Here is a tiny trained network, its code and every weight. The questions are about switching its units off for an input and a class, where a switched-off unit gives its printed mean instead of its output.

import numpy as np


def w(rows, s, z=0):
    codes = np.array(rows[::2]) - 128.0
    scale = np.full(codes.shape[1], s)
    scale[-1] = z or s
    return codes * scale


def norm(h):
    return h / np.sqrt((h * h).mean(-1, keepdims=True) + 1e-5)


def f(y):
    return np.maximum(y, 0)


def log_softmax(a):
    a = a - a.max(-1, keepdims=True)
    return a - np.log(np.exp(a).sum(-1, keepdims=True))


def net(x, mask):
    res = np.array(x, float).reshape(1, 2) / 4 @ E
    u = 0
    for l in range(2):
        y = f(norm(res) @ A[l][:, :-1].T + A[l][:, -1])
        res = res + np.where(mask[u : u + 16], y, B[l][:, -1]) @ B[l][:, :-1]
        u += 16
    return log_softmax(norm(res)[-1] @ U[:, :-1].T + U[:, -1])


A, B = {}, {}
E = w([
[23,99,154,244,61],'x0',
[115,206,58,208,199],'x1',
],0.011)
A[0] = w([
[180,84,113,120,127,4],'0.n1',
[82,140,179,150,123,122],'0.n2',
[135,117,102,109,104,150],'0.n3',
[131,94,75,90,105,129],'0.n4',
[165,146,134,121,148,73],'0.n5',
[132,115,153,101,94,84],'0.n6',
[154,86,96,131,140,27],'0.n7',
[120,104,132,176,131,211],'0.n8',
[147,246,156,121,120,63],'0.n9',
[145,179,130,123,91,41],'0.n10',
[119,80,103,133,85,50],'0.n11',
[176,106,96,134,91,135],'0.n12',
[155,188,143,43,147,63],'0.n13',
[155,142,126,151,110,139],'0.n14',
[111,199,163,121,132,225],'0.n15',
[110,116,112,122,175,195],'0.n16',
],0.013,0.0031)
B[0] = w([
[111,231,134,250,119,160],'0.n1',
[100,54,48,41,159,206],'0.n2',
[100,59,111,95,193,159],'0.n3',
[54,107,182,141,246,173],'0.n4',
[125,87,49,96,81,175],'0.n5',
[20,57,111,54,242,183],'0.n6',
[108,181,122,76,104,133],'0.n7',
[226,101,53,32,110,218],'0.n8',
[42,62,202,104,145,181],'0.n9',
[122,159,201,120,90,128],'0.n10',
[159,237,154,159,233,169],'0.n11',
[91,92,155,153,245,156],'0.n12',
[152,165,41,89,2,254],'0.n13',
[68,90,143,64,155,145],'0.n14',
[106,81,215,43,156,186],'0.n15',
[94,96,47,45,102,182],'0.n16',
],0.0051,0.0062)
A[1] = w([
[118,231,77,194,212,82],'1.n1',
[87,67,128,180,187,127],'1.n2',
[75,144,104,183,105,138],'1.n3',
[203,139,119,138,129,103],'1.n4',
[183,105,125,130,197,78],'1.n5',
[107,117,122,71,122,109],'1.n6',
[157,100,250,107,85,27],'1.n7',
[195,89,231,117,66,2],'1.n8',
[183,161,168,185,109,72],'1.n9',
[83,115,171,71,105,88],'1.n10',
[117,127,133,118,175,37],'1.n11',
[108,104,59,118,46,167],'1.n12',
[77,95,183,163,69,174],'1.n13',
[190,184,127,120,185,65],'1.n14',
[105,101,142,198,31,112],'1.n15',
[105,170,53,122,98,147],'1.n16',
],0.014,0.004)
B[1] = w([
[75,59,167,132,171,214],'1.n1',
[171,164,117,118,78,226],'1.n2',
[151,148,149,52,112,202],'1.n3',
[149,128,146,130,97,145],'1.n4',
[118,158,108,166,41,156],'1.n5',
[114,148,161,160,107,232],'1.n6',
[46,110,174,142,232,165],'1.n7',
[92,135,121,248,121,151],'1.n8',
[126,140,132,120,120,128],'1.n9',
[122,135,105,198,141,209],'1.n10',
[125,128,111,135,111,143],'1.n11',
[136,156,111,141,135,255],'1.n12',
[174,146,112,61,140,206],'1.n13',
[139,140,175,100,85,169],'1.n14',
[203,174,119,63,108,192],'1.n15',
[127,98,173,180,130,238],'1.n16',
],0.012,0.008)
U = w([
[182,198,146,38,84,210],'0',
[31,93,202,123,180,200],'1',
[102,184,90,250,64,194],'2',
[168,103,74,164,174,7],'3',
[171,92,70,161,170,1],'4',
[154,69,91,147,124,18],'5',
[154,96,97,158,133,20],'6',
[154,144,105,163,164,38],'7',
],0.023,0.0081)

Each question gives the input, the list of numbers given to net, and the class t.
The units are the neurons (one row each of A and B). Each row of codes is followed by its name. A weight is (code - 128) times the scale printed after its matrix; where a second scale follows, it is the last column's (A, B and U).
mask holds one flag per neuron, layer by layer. A switched-off neuron (its flag False) gives its mean, the last column of its row in B, instead of its output. The means were averaged over made-up inputs and are rounded, as every weight is.
A unit's drop is (log p(t) with every unit on - log p(t) with that unit switched off) / (log p(t) with every unit on - log p(t) with every unit switched off).
unit that matters most: the unit with the biggest drop
top k neurons: the k neurons with the biggest drops, biggest first
top k neurons in layer l: the k neurons of layer l with the biggest drops, biggest first
drop when u is switched off: that unit's drop, to one decimal
input [5,5], class 0: top 2 neurons in layer 1 : (1.n3; 1.n2)
input [4,-3], class 0: unit that matters most : 1.n13
input [-1,-3], class 2: top 2 neurons in layer 1 : (1.n1; 1.n10)
input [-3,3], class 2: top 2 neurons : (1.n3; 1.n13)
input [3,4], class 1: top 2 neurons : (1.n1; 0.n13)
input [3,-3], class 2: top 4 neurons : (1.n10; 1.n3; 0.n11; 1.n15)
input [4,4], class 0: top 4 neurons : (1.n3; 0.n11; 1.n2; 0.n6)
input [7,8], class 1: top 3 neurons : (1.n1; 0.n13; 1.n3)
input [4,-4], class 0: top 4 neurons in layer 1 : (1.n13; 1.n1; 1.n16; 1.n2)
input [3,-2], class 2: top 3 neurons : (0.n2; 0.n8; 0.n11)
input [6,-5], class 0: drop when 1.n13 is switched off : 0.7
input [0,6], class 1: drop when 1.n9 is switched off : 0.0
input [5,6], class 1: drop when 1.n1 is switched off : 1.9
input [-2,-2], class 2: unit that matters most : 1.n1
input [-2,3], class 2: drop when 1.n1 is switched off : 0.3
